Below is a small trained network, with its code and all its weights. Each question gives an input and a class and asks what happens when units are switched off, that is, made to give their printed mean instead of their output.

import numpy as np


def w(rows, s, z=0):
    codes = np.array(rows[::2]) - 128.0
    scale = np.full(codes.shape[1], s)
    scale[-1] = z or s
    return codes * scale


def norm(h):
    return h / np.sqrt((h * h).mean(-1, keepdims=True) + 1e-5)


def f(y):
    return np.maximum(y, 0)


def log_softmax(a):
    a = a - a.max(-1, keepdims=True)
    return a - np.log(np.exp(a).sum(-1, keepdims=True))


def net(x, mask):
    res = np.array(x, float).reshape(1, 5) / 4 @ E
    u = 0
    for l in range(2):
        y = f(norm(res) @ A[l][:, :-1].T + A[l][:, -1])
        res = res + np.where(mask[u : u + 8], y, B[l][:, -1]) @ B[l][:, :-1]
        u += 8
    return log_softmax(norm(res)[-1] @ U[:, :-1].T + U[:, -1])


A, B = {}, {}
E = w([
[50,120,87,168,209,27,227,201,163],'x0',
[150,166,183,56,104,84,173,3,109],'x1',
[110,64,95,109,106,156,209,77,19],'x2',
[181,22,81,181,28,104,113,63,104],'x3',
[142,125,14,161,120,85,120,95,81],'x4',
],0.0058)
A[0] = w([
[125,205,143,125,152,126,106,88,97,34],'L0N1',
[114,163,149,62,141,69,160,2,138,87],'L0N2',
[185,120,144,74,140,110,137,61,100,55],'L0N3',
[95,123,163,69,143,183,177,106,71,4],'L0N4',
[157,68,59,194,51,77,96,117,143,187],'L0N5',
[123,137,233,104,139,101,138,153,202,130],'L0N6',
[93,110,21,149,155,101,137,129,78,223],'L0N7',
[96,41,157,159,107,129,142,98,126,79],'L0N8',
],0.0083,0.004)
B[0] = w([
[130,90,138,116,95,164,102,76,127,150],'L0N1',
[68,109,185,2,22,83,22,75,106,210],'L0N2',
[104,118,113,70,124,135,100,111,98,173],'L0N3',
[183,87,65,197,86,124,180,145,67,161],'L0N4',
[151,89,60,154,49,141,159,91,65,255],'L0N5',
[124,152,106,155,156,134,153,236,181,207],'L0N6',
[153,185,193,161,210,146,139,203,163,240],'L0N7',
[171,87,148,88,77,158,96,99,88,171],'L0N8',
],0.0077,0.008)
A[1] = w([
[132,125,60,149,160,157,158,128,87,17],'L1N1',
[149,167,118,105,116,59,161,92,115,64],'L1N2',
[75,168,133,145,200,96,125,152,162,97],'L1N3',
[115,125,140,130,143,124,114,102,136,82],'L1N4',
[139,157,157,111,198,140,102,138,145,204],'L1N5',
[124,121,125,130,144,154,162,114,116,6],'L1N6',
[120,103,171,121,154,137,179,127,67,12],'L1N7',
[137,138,126,96,106,124,110,2,122,46],'L1N8',
],0.0099,0.0023)
B[1] = w([
[125,186,72,206,188,80,228,194,150,200],'L1N1',
[67,171,165,89,92,182,82,93,179,168],'L1N2',
[82,188,253,48,169,103,129,44,169,232],'L1N3',
[171,81,85,92,154,99,168,149,94,134],'L1N4',
[69,103,241,75,204,31,176,93,127,216],'L1N5',
[151,163,96,177,126,104,173,144,102,135],'L1N6',
[232,95,29,246,150,170,164,155,174,170],'L1N7',
[96,80,149,45,117,135,20,97,29,253],'L1N8',
],0.0048,0.0053)
U = w([
[112,103,142,53,35,130,74,59,64,191],'0',
[52,196,210,111,240,97,155,202,221,226],'1',
[170,121,32,254,139,115,179,188,119,4],'2',
],0.0095,0.0016)

Each question gives the input, the list of numbers given to net, and the class t.
The units are the neurons (one row each of A and B). Each row of codes is followed by its name. A weight is (code - 128) times the scale printed after its matrix; where a second scale follows, it is the last column's (A, B and U).
mask holds one flag per neuron, layer by layer. A switched-off neuron (its flag False) gives its mean, the last column of its row in B, instead of its output. The means were averaged over made-up inputs and are rounded, as every weight is.
A unit's drop is (log p(t) with every unit on - log p(t) with that unit switched off) / (log p(t) with every unit on - log p(t) with every unit switched off).
The circuit of an input: a set's keep is (log p(t) with only the set's units on - log p(t) with every unit switched off) / (log p(t) with every unit on - log p(t) with every unit switched off). Starting from the 12 units with the biggest drops (on a tie, the unit counted first), units are removed one at a time, each time the one whose removal leaves the highest keep (on an exact tie, the one counted first), for as long as the keep stays at least 0.8.
circuit, biggest first: the units of the circuit, biggest drop first
most important unit: the unit with the biggest drop
k most important neurons: the k neurons with the biggest drops, biggest first
drop of u: that unit's drop, to one decimal
input [-5,-8,7,-7,-8], class 2: 2 most important neurons -> [L0N4, L0N7]
input [5,3,5,0,7], class 2: circuit, biggest first -> [L0N7, L1N7]
input [4,1,-5,4,1], class 2: most important unit -> L0N5
input [0,-4,-7,8,-3], class 2: 2 most important neurons -> [L0N2, L1N8]
input [6,7,-3,1,1], class 0: 2 most important neurons -> [L0N2, L0N7]
input [2,-6,1,5,-6], class 2: 2 most important neurons -> [L0N2, L1N8]
input [2,-1,8,-5,8], class 1: 3 most important neurons -> [L0N7, L0N5, L1N3]
input [-1,-3,-5,-1,4], class 2: 4 most important neurons -> [L0N5, L0N6, L0N2, L0N7]
input [5,-4,4,-2,8], class 1: 3 most important neurons -> [L0N7, L1N3, L0N4]
input [-1,1,7,-7,5], class 2: 2 most important neurons -> [L0N4, L0N7]
input [8,-1,-3,1,8], class 1: 3 most important neurons -> [L0N7, L1N3, L0N4]
input [1,-2,-5,7,-8], class 2: 2 most important neurons -> [L0N2, L0N6]
input [-4,-1,6,-4,-6], class 2: drop of L0N4 -> 0.3
input [-1,-2,3,5,8], class 2: circuit, biggest first -> [L0N7]
input [0,-7,1,2,-5], class 2: drop of L1N1 -> 0.0
input [-1,-8,7,7,-5], class 2: drop of L0N2 -> 0.7
